Here is a tiny trained network, its code and every weight. The questions are about switching its units off for an input and a target symbol, where a switched-off unit gives its printed mean instead of its output.

import numpy as np


def w(rows, s, z=0):
    codes = np.array(rows[::2]) - 128.0
    scale = np.full(codes.shape[1], s)
    scale[-1] = z or s
    return codes * scale


def f(y):
    return y / 2 * (1 + np.tanh(0.7978845608 * (y + 0.044715 * y**3)))


def softmax(a):
    e = np.exp(a - a.max(-1, keepdims=True))
    return e / e.sum(-1, keepdims=True)


def log_softmax(a):
    a = a - a.max(-1, keepdims=True)
    return a - np.log(np.exp(a).sum(-1, keepdims=True))


def net(x, mask):
    ids = ['ζηθλξπτ'.index(c) for c in x.split()]
    T = len(ids)
    res = E[ids] + P[:T]
    u = 0
    for l in range(2):
        q, k, v = (res @ M[l].T for M in (Q, K, V))
        z = softmax(np.where(np.tri(T) > 0, q @ k.T / 3**0.5, -1e9)) @ v
        res = res + np.where(mask[u], z, O[l][:, -1]) @ O[l][:, :-1]
        u += 1
        y = f(res @ A[l][:, :-1].T + A[l][:, -1])
        res = res + np.where(mask[u : u + 8], y, B[l][:, -1]) @ B[l][:, :-1]
        u += 8
    return log_softmax(res[-1] @ U[:, :-1].T + U[:, -1])


Q, K, V, O, A, B = {}, {}, {}, {}, {}, {}
E = w([
[192,249,67,237,152],'ζ',
[127,118,127,141,229],'η',
[135,239,51,106,132],'θ',
[57,203,79,25,64],'λ',
[79,127,136,116,79],'ξ',
[107,171,153,199,33],'π',
[126,129,167,220,125],'τ',
],0.014)
P = w([
[112,68,30,184,134],'0',
[114,169,13,2,98],'1',
[104,103,99,23,147],'2',
[76,76,99,69,159],'3',
[62,97,102,119,158],'4',
[54,70,65,104,184],'5',
[71,67,112,212,197],'6',
[35,100,54,134,103],'7',
],0.0074)
Q[0] = w([
[92,178,122,170,143],'0.h1',
[165,66,163,139,116],'0.h1',
[24,82,1,173,118],'0.h1',
],0.013)
K[0] = w([
[62,70,61,143,127],'0.h1',
[179,94,78,120,122],'0.h1',
[6,148,75,226,180],'0.h1',
],0.013)
V[0] = w([
[211,224,168,148,72],'0.h1',
[188,166,171,158,147],'0.h1',
[76,109,233,139,7],'0.h1',
],0.012)
O[0] = w([
[42,203,103,203,203,95],'0.h1',
[126,142,107,219,159,93],'0.h1',
[74,82,2,98,177,2],'0.h1',
],0.0096,0.0029)
A[0] = w([
[86,136,205,187,156,46],'0.n1',
[52,204,214,104,147,147],'0.n2',
[83,100,150,134,189,160],'0.n3',
[192,172,129,90,194,119],'0.n4',
[168,98,162,97,237,148],'0.n5',
[254,132,61,164,180,1],'0.n6',
[178,214,95,71,110,154],'0.n7',
[174,13,97,109,102,5],'0.n8',
],0.0089,0.0021)
B[0] = w([
[174,148,87,85,142,253],'0.n1',
[195,138,67,161,199,254],'0.n2',
[131,146,16,145,157,152],'0.n3',
[60,105,91,131,75,155],'0.n4',
[55,163,86,174,32,138],'0.n5',
[59,93,122,12,88,172],'0.n6',
[135,73,158,174,122,239],'0.n7',
[172,171,124,130,214,154],'0.n8',
],0.011,0.0033)
Q[1] = w([
[147,176,119,95,163],'1.h1',
[87,150,85,140,116],'1.h1',
[165,5,2,155,98],'1.h1',
],0.0079)
K[1] = w([
[76,201,141,112,153],'1.h1',
[145,108,59,131,85],'1.h1',
[100,2,152,202,191],'1.h1',
],0.0071)
V[1] = w([
[160,69,185,203,35],'1.h1',
[10,144,61,170,44],'1.h1',
[98,205,114,7,47],'1.h1',
],0.011)
O[1] = w([
[102,230,113,91,183,84],'1.h1',
[126,143,197,136,229,186],'1.h1',
[254,73,81,154,188,3],'1.h1',
],0.011,0.0036)
A[1] = w([
[110,108,195,63,142,195],'1.n1',
[154,173,50,210,165,128],'1.n2',
[119,139,76,60,176,194],'1.n3',
[84,25,254,135,184,1],'1.n4',
[81,87,187,103,98,101],'1.n5',
[196,151,219,96,92,83],'1.n6',
[163,49,113,155,134,147],'1.n7',
[111,146,140,93,209,165],'1.n8',
],0.0098,0.004)
B[1] = w([
[53,150,125,194,96,169],'1.n1',
[192,145,91,116,193,180],'1.n2',
[126,148,159,175,188,164],'1.n3',
[158,146,136,65,47,254],'1.n4',
[143,87,127,152,90,153],'1.n5',
[177,96,206,173,164,148],'1.n6',
[102,119,125,79,147,172],'1.n7',
[150,131,167,251,111,206],'1.n8',
],0.011,0.0099)
U = w([
[191,137,100,194,166,77],'ζ',
[193,165,246,140,97,39],'η',
[156,254,172,67,135,45],'θ',
[139,111,132,102,149,179],'λ',
[151,122,74,185,71,60],'ξ',
[61,176,166,218,198,216],'π',
[53,209,145,89,130,254],'τ',
],0.004,0.003)

Each question gives the input, a string of symbols that net reads in full, and the target symbol t.
The units are the heads (3 rows each of Q, K, V and O) and the neurons (one row each of A and B). Each row of codes is followed by its name. A weight is (code - 128) times the scale printed after its matrix; where a second scale follows, it is the last column's (O, A, B and U).
mask holds one flag per unit, layer by layer, with each layer's heads first. A switched-off unit (its flag False) gives its mean, the last column of its rows in O or B, instead of its output. The means were averaged over made-up inputs and are rounded, as every weight is.
A unit's drop is (log p(t) with every unit on - log p(t) with that unit switched off) / (log p(t) with every unit on - log p(t) with every unit switched off).
The circuit of an input: a set's keep is (log p(t) with only the set's units on - log p(t) with every unit switched off) / (log p(t) with every unit on - log p(t) with every unit switched off). Starting from the 12 units with the biggest drops (on a tie, the unit counted first), units are removed one at a time, each time the one whose removal leaves the highest keep (on an exact tie, the one counted first), for as long as the keep stays at least 0.8.
units of the circuit, in order: the units of the circuit, biggest drop first
unit that matters most: the unit with the biggest drop
k most important neurons: the k neurons with the biggest drops, biggest first
top k neurons in layer l: the k neurons of layer l with the biggest drops, biggest first
input ζ η τ η π, target ξ: units of the circuit, in order : 0.h1, 1.h1, 0.n1, 0.n2
input η π τ η π ζ ζ λ, target ζ: 3 most important neurons : 1.n2, 0.n2, 0.n6
input η τ π λ λ ζ ξ, target θ: 3 most important neurons : 0.n7, 1.n8, 0.n1
input τ τ π, target π: 2 most important neurons : 1.n4, 0.n2
input π τ λ, target η: units of the circuit, in order : 1.h1, 1.n4, 0.h1, 1.n8
input θ θ τ λ η τ τ ζ, target τ: units of the circuit, in order : 0.h1, 1.h1, 0.n6
input ζ ζ ζ ζ ξ η ξ, target ξ: units of the circuit, in order : 1.h1, 0.h1, 0.n2, 0.n1
input λ π θ π, target ζ: units of the circuit, in order : 1.h1
input ξ π ζ, target λ: units of the circuit, in order : 0.h1, 1.h1, 0.n6, 1.n7
input ζ η θ η τ ζ, target ξ: units of the circuit, in order : 0.h1, 1.h1, 0.n1
input θ π ξ τ ζ, target τ: top 3 neurons in layer 0 : 0.n2, 0.n6, 0.n7
input π λ π λ, target π: 3 most important neurons : 1.n8, 1.n1, 1.n3
input ζ θ τ η λ ζ, target ξ: top 2 neurons in layer 0 : 0.n2, 0.n1
input ζ ζ λ, target ξ: units of the circuit, in order : 1.h1, 0.h1, 0.n2
input ζ θ τ λ π λ η, target ξ: units of the circuit, in order : 0.h1, 1.h1, 0.n2, 0.n1
input ζ τ τ η, target ξ: top 3 neurons in layer 0 : 0.n1, 0.n2, 0.n7
input ξ ξ τ ξ τ, target λ: units of the circuit, in order : 0.h1, 1.h1, 1.n7, 0.n7
input τ π ζ, target π: units of the circuit, in order : 1.h1, 0.h1, 1.n4, 0.n1
input η η ζ λ τ ξ, target θ: units of the circuit, in order : 1.h1, 0.h1, 0.n7
input ξ π ξ λ ζ, target λ: units of the circuit, in order : 0.h1, 1.h1, 1.n7, 0.n6
input π τ θ, target η: 3 most important neurons : 1.n4, 0.n7, 1.n8
input π ζ ξ π π π ξ η, target η: top 2 neurons in layer 0 : 0.n1, 0.n2
input τ τ τ ξ ζ λ ζ θ, target ζ: top 2 neurons in layer 1 : 1.n2, 1.n4
input τ η ζ τ λ, target π: top 2 neurons in layer 1 : 1.n4, 1.n3
input η ζ π ζ η, target θ: 2 most important neurons : 0.n7, 1.n2
input τ ζ ζ η, target ζ: unit that matters most : 0.n6
